Below are the code and all the weights of a small trained network. Each question names an input and a class and asks about switching units off, where a switched-off unit gives its printed mean instead of its output.

import numpy as np


def w(rows, s, z=0):
    codes = np.array(rows[::2]) - 128.0
    scale = np.full(codes.shape[1], s)
    scale[-1] = z or s
    return codes * scale


def f(y):
    return np.maximum(y, 0)


def log_softmax(a):
    a = a - a.max(-1, keepdims=True)
    return a - np.log(np.exp(a).sum(-1, keepdims=True))


def net(x, mask):
    res = np.array(x, float).reshape(1, 3) / 4 @ E
    y = f(res @ A[0][:, :-1].T + A[0][:, -1])
    res = res + np.where(mask, y, B[0][:, -1]) @ B[0][:, :-1]
    return log_softmax(res[-1] @ U[:, :-1].T + U[:, -1])


A, B = {}, {}
E = w([
[5,53,164,18,248,96],'x0',
[133,27,248,198,74,16],'x1',
[224,100,254,103,182,248],'x2',
],0.009)
A[0] = w([
[187,214,46,107,171,153,173],'neuron 0',
[203,212,83,200,60,167,218],'neuron 1',
[141,23,173,126,112,57,239],'neuron 2',
[228,175,140,196,78,174,74],'neuron 3',
[130,156,56,27,146,149,92],'neuron 4',
[125,246,101,132,167,206,82],'neuron 5',
[149,169,132,192,90,141,254],'neuron 6',
[191,166,117,204,34,166,52],'neuron 7',
[70,163,23,196,126,36,185],'neuron 8',
[100,213,76,38,200,189,175],'neuron 9',
[221,108,235,114,187,253,120],'neuron 10',
[189,114,232,130,186,223,36],'neuron 11',
[220,188,111,170,45,113,49],'neuron 12',
[25,174,33,123,61,16,26],'neuron 13',
[197,85,169,91,130,193,203],'neuron 14',
[21,60,124,24,190,145,79],'neuron 15',
[157,140,27,109,153,160,60],'neuron 16',
[148,219,103,107,178,185,58],'neuron 17',
[177,179,57,94,158,159,53],'neuron 18',
[136,20,222,200,58,30,51],'neuron 19',
[58,54,144,28,216,74,71],'neuron 20',
[88,59,166,93,213,147,67],'neuron 21',
[42,119,175,20,192,96,224],'neuron 22',
[148,34,246,234,79,47,61],'neuron 23',
],0.011,0.014)
B[0] = w([
[167,156,179,160,170,180,210],'neuron 0',
[103,103,135,237,151,99,244],'neuron 1',
[129,168,162,188,206,210,239],'neuron 2',
[140,63,124,185,82,27,189],'neuron 3',
[187,164,167,147,133,139,172],'neuron 4',
[195,169,183,113,168,137,183],'neuron 5',
[35,79,143,241,181,190,220],'neuron 6',
[170,62,131,191,68,8,180],'neuron 7',
[49,193,51,69,167,96,221],'neuron 8',
[173,169,196,161,187,176,226],'neuron 9',
[73,195,43,76,179,56,230],'neuron 10',
[110,213,17,40,146,3,186],'neuron 11',
[178,51,100,193,57,16,175],'neuron 12',
[134,210,11,32,138,5,190],'neuron 13',
[55,176,43,132,194,124,213],'neuron 14',
[144,68,122,211,96,72,204],'neuron 15',
[207,183,139,107,155,102,158],'neuron 16',
[199,191,161,103,114,112,166],'neuron 17',
[221,161,148,109,147,89,161],'neuron 18',
[245,202,181,102,160,149,205],'neuron 19',
[167,59,136,190,54,39,208],'neuron 20',
[154,72,121,188,43,23,176],'neuron 21',
[98,91,140,235,135,145,250],'neuron 22',
[233,208,180,101,161,163,211],'neuron 23',
],0.013,0.021)
U = w([
[151,69,152,192,105,70,78],'0',
[222,190,207,117,163,150,55],'1',
[91,182,54,71,148,69,87],'2',
[35,114,168,197,184,199,227],'3',
[4,18,241,40,26,242,4],'4',
[36,13,36,26,22,206,4],'5',
[20,4,242,28,14,237,4],'6',
],0.019,0.016)

Each question gives the input, the list of numbers given to net, and the class t.
The units are the neurons (one row each of A and B). Each row of codes is followed by its name. A weight is (code - 128) times the scale printed after its matrix; where a second scale follows, it is the last column's (A, B and U).
mask holds one flag per neuron, in row order. A switched-off neuron (its flag False) gives its mean, the last column of its row in B, instead of its output. The means were averaged over made-up inputs and are rounded, as every weight is.
A unit's drop is (log p(t) with every unit on - log p(t) with that unit switched off) / (log p(t) with every unit on - log p(t) with every unit switched off).
most important unit: the unit with the biggest drop
k most important neurons: the k neurons with the biggest drops, biggest first
drop when u is switched off: that unit's drop, to one decimal
input [6,-6,-6], class 0: most important unit	neuron 15
input [-7,3,-8], class 2: 3 most important neurons	[neuron 8; neuron 13; neuron 22]
input [8,-8,-7], class 0: 2 most important neurons	[neuron 15; neuron 20]
input [4,8,7], class 1: 2 most important neurons	[neuron 23; neuron 19]
input [8,-8,-5], class 0: 3 most important neurons	[neuron 15; neuron 20; neuron 22]
input [6,8,2], class 1: 2 most important neurons	[neuron 23; neuron 19]
input [-4,-6,-6], class 1: 3 most important neurons	[neuron 0; neuron 10; neuron 9]
input [8,-3,-8], class 0: 3 most important neurons	[neuron 20; neuron 15; neuron 22]
input [-7,-7,8], class 2: 4 most important neurons	[neuron 10; neuron 11; neuron 14; neuron 22]
input [-5,-1,7], class 2: 2 most important neurons	[neuron 10; neuron 11]
input [-6,-1,7], class 2: 2 most important neurons	[neuron 10; neuron 11]
input [-6,-6,6], class 0: 2 most important neurons	[neuron 3; neuron 1]
input [4,-7,-7], class 1: drop when neuron 4 is switched off	0.7
input [1,-3,-3], class 3: drop when neuron 10 is switched off	0.5
input [-2,6,-5], class 1: most important unit	neuron 19
input [-5,6,6], class 1: drop when neuron 19 is switched off	6.2
